[[131 132 121]
 [104 104 144]
 [127 128 134]
 [124 120 143]
 [122 123 129]]
=>
[[104 144]
 [128 134]]

[[106 133 113]
 [100 119 101]
 [120 143 129]]
=>
[[119 101]
 [143 129]]

[[140 138 146 109]
 [134 148 141 125]
 [118 143 155 135]
 [129 140 145 154]]
=>
[[148 141]
 [143 155]]

[[121 153 140]
 [134 122 132]
 [112 141 122]
 [130 141 127]]
=>
[[122 132]
 [141 122]]

[[116 137 143 108]
 [142 116 121 114]
 [119 114 115 134]
 [144 107 120 135]]
=>
[[116 121]
 [114 115]]

[[122 119 107 116]
 [145 109 101 124]
 [137 113 105 122]
 [149 128 140 121]]
=>
[[109 101]
 [113 105]]

[[106 145 144 119 131]
 [120 137 130 123 135]
 [156 118 106 137 138]]
=>
[[137 130]
 [118 106]]
---
[[129 124 127 121 124 122 129]
 [121 135 133 122 117 110 129]
 [133 118 142 130 154 130 128]
 [131 126 143 131 124 128 127]
 [134 127 120 127 106 134 128]
 [125 133 129 131 133 129 127]
 [130 125 135 128 126 126 128]
 [127 121 113 120 147 126 130]
 [129 130 136 129 114 124 129]
 [123 129 128 123 131 117 129]]
=>
[[133 118 142 130 154 130 128]
 [127 121 113 120 147 126 130]
 [129 124 127 121 124 122 129]
 [130 125 135 128 126 126 128]
 [131 126 143 131 124 128 127]
 [134 127 120 127 106 134 128]
 [123 129 128 123 131 117 129]
 [129 130 136 129 114 124 129]
 [125 133 129 131 133 129 127]
 [121 135 133 122 117 110 129]]

[[136 149 133 124 129 157 114 106 138 141 139 133 125 122 138 149]
 [132 136 129 129 131 140 124 121 134 133 133 130 130 126 132 136]
 [130 133 130 130 130 133 128 126 131 132 132 130 130 129 131 132]]
=>
[[130 133 130 130 130 133 128 126 131 132 132 130 130 129 131 132]
 [132 136 129 129 131 140 124 121 134 133 133 130 130 126 132 136]
 [136 149 133 124 129 157 114 106 138 141 139 133 125 122 138 149]]

[[131 136 118 137 115 127 111]
 [132 134 141 123 107 133 143]]
=>
[[132 134 141 123 107 133 143]
 [131 136 118 137 115 127 111]]

[[114 133 141 125 129 138 124 135]
 [120 128 131 129 114 144 124 141]
 [133 136 124 128 133 128 125 108]
 [132 132 126 130 130 134 122 126]
 [114 113 126 134 128 121 122 137]
 [141 142 133 144 131 135 112 128]
 [142 117 129 130 131 147 148 137]
 [141 138 131 149 127 138 104 125]]
=>
[[114 113 126 134 128 121 122 137]
 [142 117 129 130 131 147 148 137]
 [120 128 131 129 114 144 124 141]
 [132 132 126 130 130 134 122 126]
 [114 133 141 125 129 138 124 135]
 [133 136 124 128 133 128 125 108]
 [141 138 131 149 127 138 104 125]
 [141 142 133 144 131 135 112 128]]

[[130 154 102 148 106 155 154 133 126 122 106 112 120]
 [125 117 141 127 141 125 120 125 126 127 140 135 133]]
=>
[[125 117 141 127 141 125 120 125 126 127 140 135 133]
 [130 154 102 148 106 155 154 133 126 122 106 112 120]]

[[120 150 115 139]
 [132 143 112 123]
 [142 132 123 115]
 [114 140 120 146]
 [142 142 114 115]
 [140 108 141 109]
 [115 115 141 140]
 [113 131 128 142]
 [115 128 128 146]
 [115 146 117 149]
 [114 112 142 140]]
=>
[[140 108 141 109]
 [114 112 142 140]
 [115 115 141 140]
 [115 128 128 146]
 [113 131 128 142]
 [142 132 123 115]
 [114 140 120 146]
 [142 142 114 115]
 [132 143 112 123]
 [115 146 117 149]
 [120 150 115 139]]

[[129 126]
 [130 128]
 [141 104]
 [123 136]
 [127 129]]
=>
[[141 104]
 [129 126]
 [130 128]
 [127 129]
 [123 136]]
